Here is a tiny trained network, its code and every weight. The questions are about switching its units off for an input and a target symbol, where a switched-off unit gives its printed mean instead of its output.

import numpy as np


def w(rows, s, z=0):
    codes = np.array(rows[::2]) - 128.0
    scale = np.full(codes.shape[1], s)
    scale[-1] = z or s
    return codes * scale


def norm(h):
    return h / np.sqrt((h * h).mean(-1, keepdims=True) + 1e-5)


def f(y):
    return y / 2 * (1 + np.tanh(0.7978845608 * (y + 0.044715 * y**3)))


def softmax(a):
    e = np.exp(a - a.max(-1, keepdims=True))
    return e / e.sum(-1, keepdims=True)


def log_softmax(a):
    a = a - a.max(-1, keepdims=True)
    return a - np.log(np.exp(a).sum(-1, keepdims=True))


def net(x, mask):
    ids = ['αγδεζηλ'.index(c) for c in x.split()]
    T = len(ids)
    res = E[ids] + P[:T]
    u = 0
    for l in range(2):
        r = norm(res)
        for j in range(3):
            rows = slice(3 * j, 3 * j + 3)
            q, k, v = (r @ M[l][rows].T for M in (Q, K, V))
            z = softmax(np.where(np.tri(T) > 0, q @ k.T / 3**0.5, -1e9)) @ v
            o = O[l][rows]
            res = res + np.where(mask[u + j], z, o[:, -1]) @ o[:, :-1]
        u += 3
        y = f(norm(res) @ A[l][:, :-1].T + A[l][:, -1])
        res = res + np.where(mask[u : u + 4], y, B[l][:, -1]) @ B[l][:, :-1]
        u += 4
    return log_softmax(norm(res)[-1] @ U[:, :-1].T + U[:, -1])


Q, K, V, O, A, B = {}, {}, {}, {}, {}, {}
E = w([
[170,122,250,174,124,139,117,134,170],'α',
[105,98,60,140,148,143,101,122,236],'γ',
[188,19,178,85,105,116,110,167,169],'δ',
[200,148,70,122,247,110,98,110,89],'ε',
[161,86,135,48,134,255,95,121,150],'ζ',
[69,122,247,94,111,112,78,160,177],'η',
[134,55,88,179,97,196,81,159,79],'λ',
],0.015)
P = w([
[37,35,147,175,192,196,185,85,143],'0',
[156,154,156,146,89,136,169,201,145],'1',
[168,150,152,138,91,122,150,189,155],'2',
[169,148,153,137,98,119,128,185,161],'3',
[168,152,153,133,105,117,115,183,160],'4',
[168,146,157,140,112,114,97,179,155],'5',
[170,150,152,138,111,119,79,177,153],'6',
[160,142,154,138,118,120,62,178,149],'7',
[162,141,156,138,124,117,51,176,150],'8',
[154,140,158,144,132,122,38,182,142],'9',
[153,140,158,141,131,113,23,178,153],'10',
[146,138,167,136,133,107,12,184,144],'11',
[154,135,164,138,133,105,1,190,146],'12',
],0.0092)
Q[0] = w([
[77,144,138,116,170,141,182,139,17],'0.h0',
[140,102,169,139,201,143,77,208,146],'0.h0',
[149,69,184,151,117,149,126,234,163],'0.h0',
[147,109,141,128,158,201,78,143,171],'0.h1',
[133,94,139,141,117,182,134,214,161],'0.h1',
[105,101,131,113,124,160,150,91,146],'0.h1',
[60,176,107,177,80,128,173,30,151],'0.h2',
[179,151,2,120,174,102,125,83,81],'0.h2',
[175,165,113,123,165,35,146,160,55],'0.h2',
],0.0094)
K[0] = w([
[92,113,98,141,85,144,235,138,184],'0.h0',
[133,92,90,114,233,110,107,115,112],'0.h0',
[151,185,115,137,168,141,1,162,154],'0.h0',
[134,108,143,146,218,128,144,123,109],'0.h1',
[130,168,100,119,114,150,81,131,158],'0.h1',
[139,149,123,142,76,141,88,218,140],'0.h1',
[167,81,103,127,41,74,110,187,92],'0.h2',
[51,79,164,134,99,154,207,174,138],'0.h2',
[78,51,117,147,111,190,146,80,154],'0.h2',
],0.0098)
V[0] = w([
[79,159,64,102,152,169,144,105,210],'0.h0',
[105,115,98,212,112,40,95,149,204],'0.h0',
[112,43,214,99,83,142,113,56,165],'0.h0',
[82,205,46,83,149,189,92,121,145],'0.h1',
[128,31,151,103,38,181,167,125,135],'0.h1',
[2,100,165,168,99,185,153,116,162],'0.h1',
[121,131,90,146,242,106,134,146,140],'0.h2',
[232,165,159,148,164,111,162,141,200],'0.h2',
[94,127,127,185,114,168,141,2,198],'0.h2',
],0.0064)
O[0] = w([
[181,221,98,95,118,91,97,82,170,134],'0.h0',
[155,132,108,139,50,119,183,25,203,119],'0.h0',
[168,118,144,107,191,89,196,186,201,35],'0.h0',
[161,172,169,102,150,131,70,134,83,145],'0.h1',
[142,165,100,179,95,116,225,184,120,106],'0.h1',
[150,173,44,163,76,112,255,87,121,80],'0.h1',
[122,97,79,133,74,103,110,121,175,252],'0.h2',
[114,117,145,225,130,159,95,109,176,254],'0.h2',
[186,123,180,134,61,128,165,137,123,97],'0.h2',
],0.0072,0.0053)
A[0] = w([
[118,200,33,92,208,100,198,144,50,3],'0.n0',
[155,121,82,59,130,136,66,141,66,70],'0.n1',
[98,109,22,82,116,75,203,2,96,219],'0.n2',
[153,152,139,103,132,199,211,138,152,41],'0.n3',
],0.0075,0.0031)
B[0] = w([
[87,179,140,189,137,100,162,35,197,135],'0.n0',
[86,163,180,141,172,18,147,102,152,251],'0.n1',
[63,10,209,190,17,120,162,62,77,130],'0.n2',
[96,39,151,94,214,175,54,2,192,189],'0.n3',
],0.0068,0.0025)
Q[1] = w([
[188,130,200,123,136,95,56,135,156],'1.h0',
[68,30,150,97,124,181,40,153,194],'1.h0',
[104,122,191,56,108,206,139,51,96],'1.h0',
[191,99,206,118,125,201,148,147,90],'1.h1',
[70,149,109,110,170,133,123,59,21],'1.h1',
[124,117,175,243,155,29,24,114,78],'1.h1',
[144,153,220,99,71,201,248,147,66],'1.h2',
[70,155,153,100,121,112,72,83,88],'1.h2',
[86,155,89,143,102,64,199,171,118],'1.h2',
],0.015)
K[1] = w([
[69,142,135,131,147,116,20,104,55],'1.h0',
[249,218,116,125,209,28,41,168,72],'1.h0',
[125,86,133,150,189,107,169,211,106],'1.h0',
[108,137,166,163,196,131,135,214,127],'1.h1',
[107,128,90,117,88,206,217,186,107],'1.h1',
[29,59,152,153,111,210,208,84,167],'1.h1',
[60,43,167,152,103,218,214,233,172],'1.h2',
[45,161,114,119,184,104,209,112,89],'1.h2',
[94,94,105,101,64,161,174,64,181],'1.h2',
],0.014)
V[1] = w([
[148,163,160,233,101,141,165,178,141],'1.h0',
[130,164,205,104,122,82,186,49,52],'1.h0',
[25,72,222,146,107,217,42,81,155],'1.h0',
[27,107,127,61,84,56,159,181,176],'1.h1',
[140,76,70,141,121,86,118,116,57],'1.h1',
[91,134,225,109,120,108,111,89,114],'1.h1',
[110,216,203,91,92,1,112,194,125],'1.h2',
[30,196,91,200,162,135,135,139,131],'1.h2',
[59,81,177,88,188,137,136,83,242],'1.h2',
],0.0094)
O[1] = w([
[121,144,119,201,76,84,157,186,118,74],'1.h0',
[94,172,145,123,212,111,171,145,88,96],'1.h0',
[57,100,160,141,106,189,48,146,147,93],'1.h0',
[71,145,102,56,37,104,148,132,162,164],'1.h1',
[192,103,121,52,203,56,112,99,126,3],'1.h1',
[102,144,144,129,152,130,155,202,132,105],'1.h1',
[110,108,149,159,108,69,196,117,216,213],'1.h2',
[89,174,139,145,124,128,129,5,118,44],'1.h2',
[144,199,183,97,172,109,69,121,151,188],'1.h2',
],0.011,0.0042)
A[1] = w([
[175,187,99,121,33,145,66,2,188,1],'1.n0',
[67,60,162,164,95,109,63,79,138,123],'1.n1',
[126,128,86,178,66,62,206,96,155,106],'1.n2',
[61,99,65,188,55,215,76,183,139,174],'1.n3',
],0.0079,0.005)
B[1] = w([
[225,198,49,187,86,77,69,146,255,175],'1.n0',
[124,50,74,168,50,106,187,132,187,216],'1.n1',
[137,165,173,75,178,239,66,174,66,194],'1.n2',
[118,95,188,62,136,51,139,10,53,255],'1.n3',
],0.0095,0.0083)
U = w([
[162,144,193,56,179,33,188,37,138,82],'α',
[100,123,180,70,140,213,31,136,128,119],'γ',
[122,120,206,253,143,175,166,126,169,4],'δ',
[163,183,88,144,47,120,103,95,179,179],'ε',
[161,74,126,84,113,117,162,244,161,138],'ζ',
[137,117,126,86,83,101,162,60,31,212],'η',
[3,200,168,62,74,131,159,157,147,194],'λ',
],0.0066,0.0024)

Each question gives the input, a string of symbols that net reads in full, and the target symbol t.
The units are the heads (3 rows each of Q, K, V and O) and the neurons (one row each of A and B). Each row of codes is followed by its name. A weight is (code - 128) times the scale printed after its matrix; where a second scale follows, it is the last column's (O, A, B and U).
mask holds one flag per unit, layer by layer, with each layer's heads first. A switched-off unit (its flag False) gives its mean, the last column of its rows in O or B, instead of its output. The means were averaged over made-up inputs and are rounded, as every weight is.
A unit's drop is (log p(t) with every unit on - log p(t) with that unit switched off) / (log p(t) with every unit on - log p(t) with every unit switched off).
The circuit of an input: a set's keep is (log p(t) with only the set's units on - log p(t) with every unit switched off) / (log p(t) with every unit on - log p(t) with every unit switched off). Starting from the 12 units with the biggest drops (on a tie, the unit counted first), units are removed one at a time, each time the one whose removal leaves the highest keep (on an exact tie, the one counted first), for as long as the keep stays at least 0.8.
units of the circuit, in order: the units of the circuit, biggest drop first
most important unit: the unit with the biggest drop
top k neurons: the k neurons with the biggest drops, biggest first
top k neurons in layer l: the k neurons of layer l with the biggest drops, biggest first
drop of u: that unit's drop, to one decimal
input α ζ η ε δ, target η: units of the circuit, in order => [1.h2; 0.h0; 1.n3]
input λ γ γ ε η γ, target α: units of the circuit, in order => [0.h2; 1.h0]
input α γ λ, target η: units of the circuit, in order => [1.n3]
input ε δ η γ λ, target γ: units of the circuit, in order => [1.h2; 1.h0]
input γ δ λ γ δ γ γ δ η η η γ, target ζ: units of the circuit, in order => [0.h0; 1.h2; 0.h1]
input ζ α ζ γ ε ε δ γ ζ ε γ γ, target δ: units of the circuit, in order => [1.h1; 0.n3]
input γ ζ ζ α ε γ ε γ γ ε α, target ζ: units of the circuit, in order => [0.h2; 1.h2]
input α ζ ζ η γ ε ε ε γ λ λ ζ γ, target η: units of the circuit, in order => [1.n3; 1.h2]
input η λ α ζ α, target γ: units of the circuit, in order => [1.h2; 0.h1]
input ζ ε ε γ α ε δ δ η δ ζ γ ζ, target δ: top 3 neurons => [0.n1; 0.n3; 1.n1]
input γ ζ λ η α ε δ η, target ζ: top 2 neurons => [1.n3; 1.n2]
input δ ζ γ γ η α ζ γ δ ε δ, target ε: top 3 neurons => [1.n0; 0.n0; 1.n3]
input ζ ε δ α α λ, target δ: top 3 neurons in layer 0 => [0.n1; 0.n0; 0.n3]
input η γ ε η η η δ ζ λ, target λ: top 2 neurons => [0.n1; 0.n0]
input ζ α ε δ γ γ ζ, target δ: most important unit => 0.h2
input γ η γ α γ γ γ λ ε, target ζ: top 2 neurons => [0.n2; 0.n1]
input δ λ λ ζ η ζ δ λ ζ δ γ ε η, target ε: units of the circuit, in order => [0.h1; 1.n0; 1.h0; 1.h2]
input ζ α ζ γ α ε λ λ α, target δ: top 2 neurons in layer 1 => [1.n3; 1.n2]
input ζ η ζ γ ζ α ε, target δ: top 2 neurons => [0.n1; 0.n3]
input ε ζ γ γ δ, target γ: units of the circuit, in order => [1.h2]
input ε ζ λ η ε, target γ: top 2 neurons => [1.n3; 1.n0]
input α δ γ α α λ δ ζ γ ε δ ζ, target η: top 2 neurons => [1.n3; 0.n3]
input δ δ η γ ε γ λ δ, target ε: top 2 neurons => [0.n0; 1.n0]
input λ ε δ, target α: top 2 neurons => [0.n1; 0.n0]
input η ζ λ ε ε ε γ γ ζ, target λ: top 2 neurons => [0.n1; 0.n3]
input γ λ ζ γ ζ λ ζ, target η: drop of 1.n3 => 0.3
input δ ζ η δ λ ε γ δ ζ λ γ α, target ε: drop of 1.h1 => 0.1
